In the rows, zero is written as 128.
Each row of numbers stands for one object and depends on some of the facts below. Use the named rows to name the rest.

How the objects are related:
babo {Ω=49, α=logozal}
baklave {Ω=463, α=plike}
baskon {Ω=49, α=rigos}
berin {Ω=572, α=fazik}
bevidre {Ω=49}
bevur {Ω=49, β=gumur,nipor,ruskofim}
braskovok {Ω=49, β=dafi}
bratri {Ω=768, β=drave}
breva {Ω=49, β=togram}
brodrunem {Ω=805, β=fleplan, α=baskon}
broklo {Ω=549, β=varur}
bubra {Ω=463, α=groklur}
bubre {Ω=572, β=driplas}
dafi {Ω=549, β=kasol}
deflo {Ω=805, β=braskovok}
dova {Ω=49, α=zoklu}
dralas {Ω=49, β=kasol}
drave {Ω=572}
drazir {Ω=49}
drena {Ω=549, α=rigos}
dridel {Ω=572, β=drave}
driplas {Ω=768, β=kidu}
drirusos {Ω=549, α=brodrunem}
droreflik {Ω=549}
drorun {Ω=768, α=drirusos}
drupo {Ω=49, β=gegro, α=plike}
druzon {Ω=572, β=trores,puplas,steman, α=rigos,groklur}
dukle {Ω=572, β=flunan, α=tazetim}
duploplis {Ω=572, β=kosi}
fadras {Ω=49}
faskam {Ω=572, β=fuple}
fazik {Ω=49, α=baklave}
fazuk {Ω=572}
femin {Ω=572, α=drupo}
fiskuzo {Ω=49, α=broklo}
fleplan {Ω=572, β=varur,mastigri}
fliflu {Ω=572}
fligedrom {Ω=463, β=droreflik,gravon}
flivum {Ω=572, α=baklave}
flunan {Ω=49, β=babo}
forek {Ω=768, β=plenas, α=plostir}
fuple {Ω=49, β=driplas}
galum {Ω=572, α=logozal}
gana {Ω=49, β=kuflon}
gegim {Ω=463, β=zagu,stabos,kastol}
gegro {Ω=572}
gofa {Ω=549}
graklu {Ω=49, β=mastigri,grilu, α=druzon,kludril}
graluk {Ω=49, β=trastobren,vagri}
graplar {Ω=49}
gravom {Ω=805, β=gravon}
gravon {Ω=768, β=mastigri,klifek, α=druzon}
gredrus {Ω=549, β=bubra}
gregar {Ω=768, α=babo,drirusos}
grikiger {Ω=768, β=fliflu,gegro}
grilu {Ω=572}
grobal {Ω=805, β=stabos,dukle,ruskofim}
groklur {Ω=572}
grostim {Ω=49, β=ponel,pluzak}
grugel {Ω=463, β=fliflu}
grunas {Ω=49, β=pledofur,babo}
guda {Ω=49, β=pluzak}
gukedis {Ω=49, β=moram,fadras,skimak}
gumur {Ω=49}
gusam {Ω=768, β=drazir}
kasol {Ω=572, α=druzon}
kastol {Ω=463, β=lurin}
kestam {Ω=49, β=togram,lebrebi}
keston {Ω=572, β=lesko}
kidu {Ω=768, β=drave,dridel}
kidudrur {Ω=768, β=stotak,mastigri}
kiplok {Ω=49, β=drave,mastigri}
klebro {Ω=49, β=varur,grugel}
kledrin {Ω=549}
kleflim {Ω=572, β=drave, α=graklu,fazik}
klevar {Ω=49, β=gusam}
klibrol {Ω=572, β=mastigri,stabos}
klifek {Ω=768, β=mastigri}
kloskeflir {Ω=49, α=baklave,druzon}
kludril {Ω=549, β=zedrir}
klukek {Ω=49}
kosi {Ω=49, β=mastigri,moram}
kuflon {Ω=572, β=fazuk,vagri}
lebrebi {Ω=463, β=flunan,gusam, α=kloskeflir}
lefunok {Ω=463, β=grostim}
lesko {Ω=49, β=mastigri}
lobuk {Ω=49, α=gukedis,broklo}
logozal {Ω=572, β=reflum,klifek, α=druzon}
lozu {Ω=463, β=trevunak}
ludis {Ω=768, α=kloskeflir}
ludros {Ω=549, β=breva, α=deflo}
lurin {Ω=49, β=vagri}
malen {Ω=572, β=klibrol,mastigri}
maplutal {Ω=572, β=mastigri,plenas}
masko {Ω=572, β=puplas}
mastigri {Ω=49}
mele {Ω=49, β=kleflim,kosi, α=graplar}
meses {Ω=572, β=gegro}
moram {Ω=572, β=klifek}
mugrek {Ω=49, β=kastol}
nipor {Ω=49, β=varur}
piflir {Ω=49, β=dridel,babo,grugel}
pledofur {Ω=768, β=klifek}
plenas {Ω=49, β=rogrizek,dridel}
plike {Ω=572, α=bevur,brodrunem}
plostir {Ω=549, β=gumur, α=berin,plike}
plosu {Ω=572, β=mastigri,skimak,skifan}
pluskek {Ω=463, β=kastol}
plusok {Ω=49, β=kleflim,trovo,kosi}
pluzak {Ω=49, α=drirusos}
ponel {Ω=572}
pudrutu {Ω=49, β=flunan}
puplas {Ω=768}
raken {Ω=572, β=fiskuzo, α=pluzak}
reflum {Ω=572, β=sedrur,varur,klifek}
rigos {Ω=463, α=grilu}
roflenik {Ω=805, β=stotra,stabos}
rogrizek {Ω=549, β=drave,mastigri}
rogrol {Ω=768, β=dridel}
rugrok {Ω=49, β=salumon}
rurelar {Ω=572, α=dova,babo,bevur,deflo}
ruskofim {Ω=49, β=mastigri}
saflu {Ω=768, β=gravon}
salumon {Ω=49, β=dridel, α=graklu,deflo,roflenik,ludros}
sedrur {Ω=49}
skebro {Ω=49, β=gravon}
skifan {Ω=463}
skimak {Ω=463, β=drave}
stabos {Ω=463, β=mastigri,lesko}
steman {Ω=49, β=mastigri}
steskil {Ω=768, β=vekir,klukek}
steti {Ω=49, β=klebro}
stotak {Ω=49, β=mastigri,lesko}
stotra {Ω=49}
taplis {Ω=768, α=graplar}
tazetim {Ω=549, α=plike,taplis,drirusos}
tegom {Ω=572, β=bubra,dridel,mastigri}
togram {Ω=805}
tovok {Ω=49, β=gegro}
tramo {Ω=49, α=stotra}
trastobren {Ω=49, β=gofa}
trevunak {Ω=572, α=droreflik}
trivus {Ω=549, β=klifek, α=deflo}
trores {Ω=768, β=mastigri}
trovo {Ω=49}
turo {Ω=49, α=tazetim,groklur,bevur,fazik}
tustol {Ω=805, β=varur,trevunak,gegro}
vagri {Ω=572, β=lesko}
varur {Ω=463, α=rigos,baskon}
vekir {Ω=549, β=kledrin,mastigri}
vepon {Ω=768, α=salumon}
vipi {Ω=463, β=rugrok,ludros}
zagu {Ω=463, β=droreflik,bevidre,steman}
zedrir {Ω=49, β=pluzak,ruskofim}
zoklu {Ω=49, β=gana, α=druzon}
zukos {Ω=49, β=driplas}
zupil {Ω=805, β=ponel}

Some objects and their rows:
[133 131 133 128 135 130 126 125 134 136 134 122 132 126 136 134 129 125
 127 137 134 152 138 127 127 121] -> pudrutu
[125 132 120 129 125 146 133 152 145 145 131 121 195 132 143 133 129 108
 125 113 118 117  94 143 115 133] -> vipi
[129 123 121 130 127 133 136 119 136 138 119 126 134 128 126 129 135 132
 131 113 142 144 126 126 128 129] -> skebro
[121 134 117 125 133 136 132 131 124 121 147 129  85 124 109 132 105 110
 119 135 135 118 128 129 131 125] -> droreflik
[131 110 116 126 114 136 145 127 105 112  88 141 159 141 120 111 134 149
 132 103 164 128 160 106 102 150] -> gravon
[123 117 143 127 116 119 126 119 109 105 120 135 125 132 152 127 146 143
 133 132 123 127 127 123 117 124] -> plosu
[131 116 131 131 126 134 142 119 130 124 120 129 134 119 105 139 152 128
 131  84 126 109  93 133 146 126] -> sedrur
[146 128 136 133 133 123 121 123 124 117 127 125 146 129 115 135 130 120
 128 145 135 129 130 128 122 128] -> gusam
[119 142 125 125 137 149 115 160 145 162 145 121 162 135 162 111  78 116
 114 160 124 136 151 133 106 138] -> lebrebi
[138 124 104 127 124 123 144 141 119 123 121 124 146 123  67 144 156 105
 136 122 141 141  96 128 132 129] -> tustol
[123 133 117 125 132 134 134 130 125 119 146 129  98 126 113 135 107 115
 122 133 133 115 124 127 133 125] -> gofa
[131 133 139 127 136 125 123 134 129 138 135 120 140 124 137 129 122 121
 124 156 134 158 142 127 124 119] -> lurin
[130 135 115 125 129 133 133 141 124 123 137 124 132 128 110 131 122 112
 128 141 135 137 118 128 124 126] -> kludril
[142 146 103 136 133 129 111 121 149  79 130 128  99 145 139 105 161 146
 142 186  91 132 142 132 133 127] -> kidu
[133 132 131 130 136 128 126 130 138 136 132 122 136 126 134 131 131 124
 128 142 132 153 133 129 128 122] -> flunan
[137 123 140 127 130 121 122 111 135 126 136 127 120 120 123 130 105 134
 124 124 130 121 130 131 134 123] -> gegro
[133 124 122 132 125 133 137 124 137 129 118 127 142 127 119 135 151 131
 134 108 130 135 110 130 134 127] -> gukedis

Rows to name:
No name comes twice in this set of rows, the named rows included.
[111 148  92 133 124 158 122 144 166 113 137 129 135 145 165 103 153 137
 136 142  85 110 102 145 127 135]	skimak
[132 132 116 133 128 131 127 131 141 114 123 125 140 132 129 126 171 138
 140 137 105 142 111 132 137 124]	plenas
[131 135 124 131 133 133 125 126 144 127 130 123 123 130 136 128 136 134
 132 145 120 148 132 129 134 123]	piflir
[144 118 107 123 121 134 143 124 137 129  99 133 165 129 115  94  96 162
 125 104 157 136 167 120 123 142]	logozal
[140 118 137 134 130 127 129 117 120 115 124 127 129 125  99 140 136 121
 128 110 126 100 108 129 135 128]	puplas
[132 127 112 128 126 128 143 134 114 110 135 127 107 120  77 146 143 107
 129 117 127 113  95 130 146 127]	togram

The same objects again, as new rows of numbers:
Named rows:
[128 123 126 132 134 127 124 122 120 132 128 122 123 126 137 130 130 138
 140 130 128 125 123 131 122 125 131 132 128 141 124 123 129 129 116 125
 119 123 112 132 126 130 131 128 127 133 131 144 128 124 124 121 127 129
 133] -> dridel
[131 140 120 132 108 128 132 108 129 130 131 116 140 112 129 123 122 135
 129 130 149 115 122 126 134 125 127 121 136 128 124 122 132 157 126 121
 117 126 114 129 123 128 134 124 135 124 134 136 111  95 125 109 122 130
 117] -> kuflon
[141 133 119 148 130 127 123 113 125 126 124 128 126 117 125 137 124 128
 137 130 137 130 121 130 135 132 124 129 133 125 133 130 119 135 128 132
 123 124 143 136 124 109 130 132 124 119 126 130 141 128 131 136 131 131
 149] -> raken
[138 119 133 126 144 122 118 146 123 135 130 133 121 141 140 123 117 155
 124 126 105 127 135 136 115 128 131 135 114 139 130 131 129 107 124 124
 124 131 106 143 131 133 129 132 117 132 128 138 145 133 128 126 128 119
 138] -> pudrutu
[128 138 121 121 121 123 113 137 140 122 131 145 125 133 118 124 119 138
 125 125 120 123 136 134 130 137 125 125 124 119 131 114 128 126 139 130
 144 119 117 132 123 113 119 136 122 132 120 129 137 148 128 131 129 111
 144] -> bevur
[131 115 134 123 138 126 130 121 133 132 129 142 128 133 142 131 123 126
 139 127 118 138 122 118 121 122 136 138 130 125 125 134 122 121 126 128
 121 129 116 134 130 137 131 125 133 120 130 135 118 132 122 110 124 135
 128] -> pledofur
[125 139 126 139 118 128 133 118 126 127 129 107 139 122 129 121 129 153
 122 131 147 118 128 130 132 128 123 117 131 121 124 127 141 148 131 124
 122 128 127 121 124 131 129 128 133 128 131 123 121 118 126 121 127 135
 117] -> kastol
[125 136 125 125 121 128 125 138 125 131 131 122 133 128 131 123 127 138
 117 127 127 120 131 135 127 129 127 127 123 130 130 130 133 129 129 123
 126 131 118 128 129 131 130 126 129 130 130 133 121 103 126 123 124 126
 118] -> lesko
[126 135 120 136 129 133 134 111 111 123 125 116 123 118 131 139 141 124
 136 129 128 122 123 128 129 126 127 130 134 128 125 125 122 142 118 126
 120 119 134 121 127 129 129 130 133 136 129 137 127 124 127 131 130 135
 130] -> fleplan
[106  91 135 124 137 124 120 127 112 117 119 107 123 116 133 128 169 167
 129 110 136 137 105 127 140 131 134 139 135 167  99 151 145 117 132 127
 158 112 126 106 124  98 127 118 100 139 107 176  99 117 115 128 127 109
 113] -> ponel
[126 122 121 140 124 130 121 123 130 132 126 123 126 119 121 133 131 114
 147 130 141 131 119 133 132 133 127 128 137 139 139 131 124 129 127 132
 124 124 122 133 125 116 131 126 124 121 128 121 129 133 125 128 131 125
 144] -> femin
[117 140 119 123 115 133 120 137 134 127 129 129 128 129 116 129 128 109
 131 129 134 126 136 136 130 139 127 120 129 125 142 117 121 129 135 131
 136 122 133 121 126 120 124 130 127 133 125 111 127 148 127 137 130 118
 135] -> fazik
[109 135 125 127 117 137 130 134 115 128 126 112 133 125 129 131 142 114
 122 128 130 122 133 134 128 131 130 121 125 130 134 125 127 133 123 126
 128 128 134 113 131 136 129 122 133 140 131 118 114 107 123 131 128 129
 115] -> mastigri
[106 145 123 127 116 142 136 126 109 123 123 107 130 121 127 137 147  99
 123 129 127 122 134 134 129 132 127 118 129 119 138 124 123 140 122 128
 125 128 153 105 133 137 127 124 136 145 131 113 112 116 126 142 132 136
 113] -> fadras
[111 126 130 120 120 132 124 140 117 132 127 114 130 129 131 124 142 128
 125 125 129 123 130 137 124 131 132 129 123 141 132 130 131 122 126 125
 132 130 126 117 131 132 129 120 124 140 126 127 111 111 123 131 126 123
 117] -> gumur
[128 112 132 107 135 130 132 124 147 130 130 151 122 125 114 148 129  84
 139 127 131 133 119 115 117 125 128 136 139 124 125 141 137 126 136 131
 133 126 116 129 130 136 126 125 129 121 136 118 123 147 122 115 135 127
 123] -> vepon
[134 117 133 132 129 131 128 118 144 133 127 146 130 124 117 141 125  87
 138 131 138 141 116 119 130 128 131 132 138 123 136 138 119 121 136 136
 129 132 142 129 129 117 130 123 131 112 128 113 120 128 126 125 132 134
 139] -> gregar

Which object is each row?
No name comes twice in this set of rows, the named rows included.
[107 111 133 132 121 128 109 144 127 124 121 116 134 124 125 122 150 141
 123 118 145 136 118 137 142 141 134 127 129 150 127 139 133 111 141 133
 157 124 137 112 128  92 127 118 106 135 107 135 102 118 118 136 127 110
 126]	pluzak
[115 121 130 128 142 136 124 145 109 130 124 120 116 143 141 134 138 118
 138 129 102 127 138 139 113 130 133 133 117 140 138 125 124 104 116 129
 124 130 128 123 135 142 127 129 128 149 130 121 135 144 122 142 131 130
 135]	breva
[118 120 131 122 130 125 124 136 115 120 124 119 127 125 130 123 143 152
 110 119 118 128 126 129 135 133 128 129 125 131 116 142 134 122 133 126
 140 126 134 116 129 115 127 126 115 137 118 147 121 111 127 137 129 118
 117]	zedrir
[122 140 115 139 116 136 120 114 129 122 125 125 125 117 119 138 135 106
 150 131 142 127 126 130 135 136 126 123 139 122 137 115 116 140 126 135
 131 115 135 122 123 113 125 131 129 130 123 112 127 147 123 135 130 127
 150]	plike
[126 124 125 130 122 129 110 147 141 139 127 129 129 126 113 133 128 108
 129 131 146 131 127 137 127 138 124 124 129 140 147 149 130 112 141 132
 132 136 130 136 130 118 130 123 119 120 132 108 131 118 126 135 133 118
 139]	turo
[126 143 129 133 120 136 119 126 128 126 127 130 131 128 120 135 131 104
 118 131 143 123 136 136 130 129 127 122 125 127 137  99 117 132 127 133
 145 128 160 118 125 114 125 128 131 140 121 116 126 120 128 144 130 129
 137]	baskon
[136 147 120 128 113 121 128 128 133 128 133 127 140 119 126 117 117 144
 106 129 130 114 130 132 137 129 122 120 125 112 126 128 132 145 135 120
 123 132 125 133 127 130 129 131 130 121 133 135 125  91 135 120 124 128
 116]	graluk
[135 117 133 135 127 126 119 126 145 135 128 144 132 130 132 132 115 111
 143 130 136 145 117 121 129 128 136 133 136 128 139 133 118 118 134 137
 126 134 129 135 129 115 132 121 129 111 124 115 121 133 123 117 126 132
 144]	drorun
[124 126 126 131 121 128 127 123 140 123 126 143 131 127 135 126 124 113
 146 128 122 145 120 119 134 132 136 130 137 113 140 135 114 127 133 135
 120 127 124 127 130 122 128 126 135 115 123 104 118 149 125 119 126 135
 140]	taplis
[129 139 133 141 122 134 125 115 133 127 127 122 134 132 121 131 126 136
 126 133 149 119 137 133 127 125 125 124 128 135 124  92 129 137 125 133
 145 124 147 118 121 114 124 128 134 139 120 120 127 141 123 137 129 130
 135]	rigos
[145 147 123 128 109 124 119 124 153 135 139 142 144 117 103 127 106 126
 102 132 158 109 133 133 132 126 120 118 127 115 131 111 129 149 145 125
 139 133 128 138 120 114 128 129 129 121 131 128 124  90 133 117 124 119
 124]	zoklu
[133 123 128 139 146 129 129 128 113 126 124 117 120 137 135 132 133 158
 133 130 114 126 136 133 118 126 124 132 122 128 124 127 130 123 121 129
 119 127 130 127 130 137 125 138 127 136 130 128 151 156 128 138 134 135
 140]	vipi

Now the same objects, written a new way:
Named rows:
[124 120 158 126 145 140 138 126 150 103 146 131  94 140 163 125 114 103
  86  85 160 138 149 130 123 127 141 153 142 125] -> gravon
[143 135 133 108 138 123 134 127 127 117 125 130 131 141 128 109 134 134
 127  94 131 135 122 126 153 117 119 140 120 109] -> trores
[ 93 124 132 108 141 118 150 147 114 125 138 127 126 113 132 127 129 119
 114  96 169  98 126 112 109 155 146 124 130 107] -> berin
[111 125 126 113 131 139 123 116 118  88 111 131 130 138  96 134 145 141
 116  92 142 132 124 126 167 102 130 129 131 138] -> kidudrur
[180 162 142 131 124 126 123 164 135 192 158 150 132 122 192 130 141 130
 146 209  84 128 114 133  87 166 102 114 117 121] -> skifan
[129 131 124 107 125 146 111 135  96  93 118 121 129 122  75 140 135 150
 121 118 163 113 138 131 155 110 155 115 126 141] -> meses
[154 155 108 126 104 175  91 136  87 128 132 134 135 105 121 187 140 136
 135 210 119 124 134 146  89 124 127  98 142 169] -> vipi
[127 132 117 108 128 147 118 114 107  85 112 123 135 133  94 138 135 136
 123  96 146 133 133 133 150  96 132 128 131 132] -> grikiger
[ 72 136 144 183 161 145 126 116 131 152 140 153 132 138 128  99 110 123
 164  58 116 121 131 132  44 121 129  93 145 134] -> baskon
[104 121 133 117 138 128 147 124 132 115 135 127 120 132 147 122 122 111
 114  82 152 128 132 127 115 137 132 145 136 109] -> ludis
[126 127 114 130 122 142 114 108 115  97 111 125 132 127 100 147 134 128
 124 128 122 136 128 127 145  99 122 122 136 151] -> steti
[147 138 140 105 137 124 125 150 117 124 132 126 131 131 112 113 134 146
 129 118 150 114 128 127 148 130 143 126 113 114] -> moram
[123 124 118 135 124 137 119 110 119 102 112 132 132 128 102 141 138 130
 122 130 118 138 125 123 149 104 120 122 135 148] -> gukedis
[145 136 124 129 126 120 124 121 133 132 126 121 132 135 133 123 125 122
 135 130 112 139 122 127 132 113 113 131 122 120] -> nipor
[ 77 127 124  80  88  47 122 182 182 214 130  79  82 150 153 105 104 142
 149  78 119 115 125 163 138  93 142  99  82  63] -> ponel
[ 82 104 127 121 121 141 132 131 104 100 129 125 116 122  94 132 142 142
 112 108 166 118 141 141 134 142 181 123 145 142] -> raken
[ 33 119 103 117  55 104  92 160 160 192 112 111  77 129 140 191 142 150
 125 167  81 123 121 173 127  87 128  57 124 163] -> lefunok

Which object is each row?
No name comes twice in this set of rows, the named rows included.
[145 141 139 108 146 112 147 154 118 146 157 122 130 126 154  97 115 121
 138 112 158 118 138 132  92 160 154 140 118  83]	trevunak
[116 134 133 140 110 154 106 142 120 136 126 163 124 114 130 174 172 149
 114 201  98 124 114 130 131 139 122  88 143 183]	gegim
[ 91 128 118 126 136 119 148 118 129 122 125 127 128 113 167 144 117  81
 106 101 138 108 115  93  96 146  98 132 142 113]	fazik
[162 156 130 131 114 149 108 151 116 160 141 143 132 116 155 159 145 134
 136 208  98 128 123 140  94 144 115 103 128 148]	grugel
[ 61 115 106 110  79  69 114 138 176 183 110  86  87 150 148 133 109 129
 139  95  91 138 122 156 139  74 119  99 104 104]	grostim
[144 130 124 130 125 123 129 119 134 132 124 124 135 133 133 121 127 125
 137 132 111 139 122 127 135 120 112 139 123 120]	graplar
[224 174 109 110 133 128 120 125 113 146 149  94 151 131 157 110  80 101
 173 140 124 139 140 139  70 116 105 152 104  72]	drazir
[101 127 135 106 140 122 143 148 117 124 138 122 121 114 139 127 124 113
 107  94 169  93 126 108 114 154 142 125 132 110]	flivum
[149 155 117 132 114 161 115 144  99 153 159 129 125 103 176 174 118 105
 132 198 129 122 141 145  36 156 133 112 147 137]	lebrebi
[110 126 138 144 113 154 110 141 123 134 124 169 122 114 133 172 181 150
 106 201  92 125 111 127 142 144 120  88 146 192]	pluskek
[105 129 115 144 140 107 173 123 101 110 142 147 153 118 140 155 117 115
 135 151 143 166 143 140  77 128 132 148 123 108]	salumon
[104 107 148 152 133 143 134 112 143  91 133 139  97 128 145 159 122 104
  79 129 147 146 150 127 122 120 141 137 152 159]	graklu
[157 127 134 135 132 117 152 125 134 145 158 116 124 133 181 106 108  96
 136 144 124 158 144 143  80 154 139 166 130  93]	babo
[113 117 130 143 131 124 145 117 136 125 140 129 120 130 157 128 119 109
 121 124 130 145 137 131 105 138 131 143 139 125]	dova
[157 133 175 115 159  93 152 166 151 159 148 155 132 139 151  71 153 144
 124 120 126 114 108 107 167 166 125 138 103  93]	fazuk

